Below are the code and all the weights of a small trained network. Each question names an input and a class and asks about switching units off, where a switched-off unit gives its printed mean instead of its output.

import numpy as np


def w(rows, s, z=0):
    codes = np.array(rows[::2]) - 128.0
    scale = np.full(codes.shape[1], s)
    scale[-1] = z or s
    return codes * scale


def f(y):
    return np.maximum(y, 0)


def log_softmax(a):
    a = a - a.max(-1, keepdims=True)
    return a - np.log(np.exp(a).sum(-1, keepdims=True))


def net(x, mask):
    res = np.array(x, float).reshape(1, 5) / 4 @ E
    y = f(res @ A[0][:, :-1].T + A[0][:, -1])
    res = res + np.where(mask, y, B[0][:, -1]) @ B[0][:, :-1]
    return log_softmax(res[-1] @ U[:, :-1].T + U[:, -1])


A, B = {}, {}
E = w([
[138,1,224],'x0',
[131,127,128],'x1',
[127,127,126],'x2',
[222,159,184],'x3',
[220,74,36],'x4',
],0.0079)
A[0] = w([
[119,68,160,91],'neuron 1',
[196,104,50,47],'neuron 2',
[31,88,109,104],'neuron 3',
[169,161,19,74],'neuron 4',
[53,75,71,78],'neuron 5',
[184,91,226,103],'neuron 6',
[94,241,124,101],'neuron 7',
[149,86,142,72],'neuron 8',
[218,112,126,186],'neuron 9',
[188,179,170,76],'neuron 10',
[101,74,168,95],'neuron 11',
[129,41,143,79],'neuron 12',
[41,200,224,73],'neuron 13',
[205,165,152,157],'neuron 14',
[99,43,147,111],'neuron 15',
[100,89,198,136],'neuron 16',
[91,77,50,115],'neuron 17',
[51,185,214,121],'neuron 18',
[106,51,254,127],'neuron 19',
[170,163,120,254],'neuron 20',
[102,137,167,91],'neuron 21',
[157,179,204,138],'neuron 22',
[39,103,118,109],'neuron 23',
[118,169,83,73],'neuron 24',
[123,238,102,73],'neuron 25',
],0.011,0.0088)
B[0] = w([
[164,157,81,166],'neuron 1',
[182,111,153,178],'neuron 2',
[116,171,195,176],'neuron 3',
[163,107,112,206],'neuron 4',
[131,179,255,162],'neuron 5',
[129,174,117,203],'neuron 6',
[175,172,69,194],'neuron 7',
[178,147,141,142],'neuron 8',
[81,66,159,221],'neuron 9',
[127,171,198,151],'neuron 10',
[152,160,97,170],'neuron 11',
[170,177,74,169],'neuron 12',
[211,31,128,204],'neuron 13',
[70,152,210,192],'neuron 14',
[136,157,84,184],'neuron 15',
[136,150,67,200],'neuron 16',
[102,110,215,175],'neuron 17',
[112,26,122,215],'neuron 18',
[125,180,98,251],'neuron 19',
[68,125,106,255],'neuron 20',
[174,105,83,147],'neuron 21',
[83,123,160,181],'neuron 22',
[114,159,180,172],'neuron 23',
[157,158,127,157],'neuron 24',
[170,158,109,187],'neuron 25',
],0.0096,0.009)
U = w([
[200,186,76,20],'0',
[215,5,134,94],'1',
[84,117,110,253],'2',
[99,158,193,32],'3',
[74,113,94,220],'4',
],0.014,0.0076)

Each question gives the input, the list of numbers given to net, and the class t.
The units are the neurons (one row each of A and B). Each row of codes is followed by its name. A weight is (code - 128) times the scale printed after its matrix; where a second scale follows, it is the last column's (A, B and U).
mask holds one flag per neuron, in row order. A switched-off neuron (its flag False) gives its mean, the last column of its row in B, instead of its output. The means were averaged over made-up inputs and are rounded, as every weight is.
A unit's drop is (log p(t) with every unit on - log p(t) with that unit switched off) / (log p(t) with every unit on - log p(t) with every unit switched off).
The circuit of an input: a set's keep is (log p(t) with only the set's units on - log p(t) with every unit switched off) / (log p(t) with every unit on - log p(t) with every unit switched off). Starting from the 12 units with the biggest drops (on a tie, the unit counted first), units are removed one at a time, each time the one whose removal leaves the highest keep (on an exact tie, the one counted first), for as long as the keep stays at least 0.8.
units of the circuit, in order: the units of the circuit, biggest drop first
unit that matters most: the unit with the biggest drop
top k neurons: the k neurons with the biggest drops, biggest first
drop of u: that unit's drop, to one decimal
input [-5,2,-2,-1,-7], class 1: units of the circuit, in order : (neuron 13; neuron 18)
input [6,2,1,-4,5], class 0: units of the circuit, in order : (neuron 12; neuron 18; neuron 15)
input [0,2,-7,4,5], class 2: units of the circuit, in order : (neuron 13; neuron 14)
input [6,0,-1,7,0], class 3: units of the circuit, in order : (neuron 14; neuron 13)
input [-3,-3,3,7,1], class 3: units of the circuit, in order : (neuron 14; neuron 10)
input [6,1,-3,2,5], class 0: units of the circuit, in order : (neuron 12; neuron 18; neuron 6)
input [-8,-5,-4,-5,1], class 0: unit that matters most : neuron 7
input [7,-3,0,-8,-4], class 3: top 4 neurons : (neuron 5; neuron 3; neuron 23; neuron 7)
input [7,-3,-4,3,-7], class 0: units of the circuit, in order : (neuron 19; neuron 16; neuron 9)
input [4,5,5,-7,5], class 3: top 2 neurons : (neuron 5; neuron 17)
input [4,5,-6,2,5], class 2: top 2 neurons : (neuron 13; neuron 18)
input [-7,-7,2,-5,0], class 0: top 3 neurons : (neuron 7; neuron 25; neuron 9)
input [7,-5,-7,-8,-1], class 3: top 4 neurons : (neuron 5; neuron 3; neuron 23; neuron 17)
input [-7,8,-6,8,-4], class 3: units of the circuit, in order : (neuron 14)
input [-4,4,2,5,6], class 1: top 4 neurons : (neuron 2; neuron 4; neuron 19; neuron 9)
input [-3,1,3,-7,8], class 1: top 2 neurons : (neuron 4; neuron 2)
input [2,3,4,-3,-5], class 1: top 3 neurons : (neuron 13; neuron 18; neuron 20)
input [-2,4,-6,5,-6], class 1: top 2 neurons : (neuron 13; neuron 18)
input [5,2,4,-7,6], class 3: top 2 neurons : (neuron 5; neuron 17)
input [6,1,3,-5,4], class 0: top neuron : (neuron 12)
input [8,-6,-2,-1,0], class 0: drop of neuron 20 : 0.0
input [-3,6,5,5,-7], class 1: drop of neuron 13 : 0.7
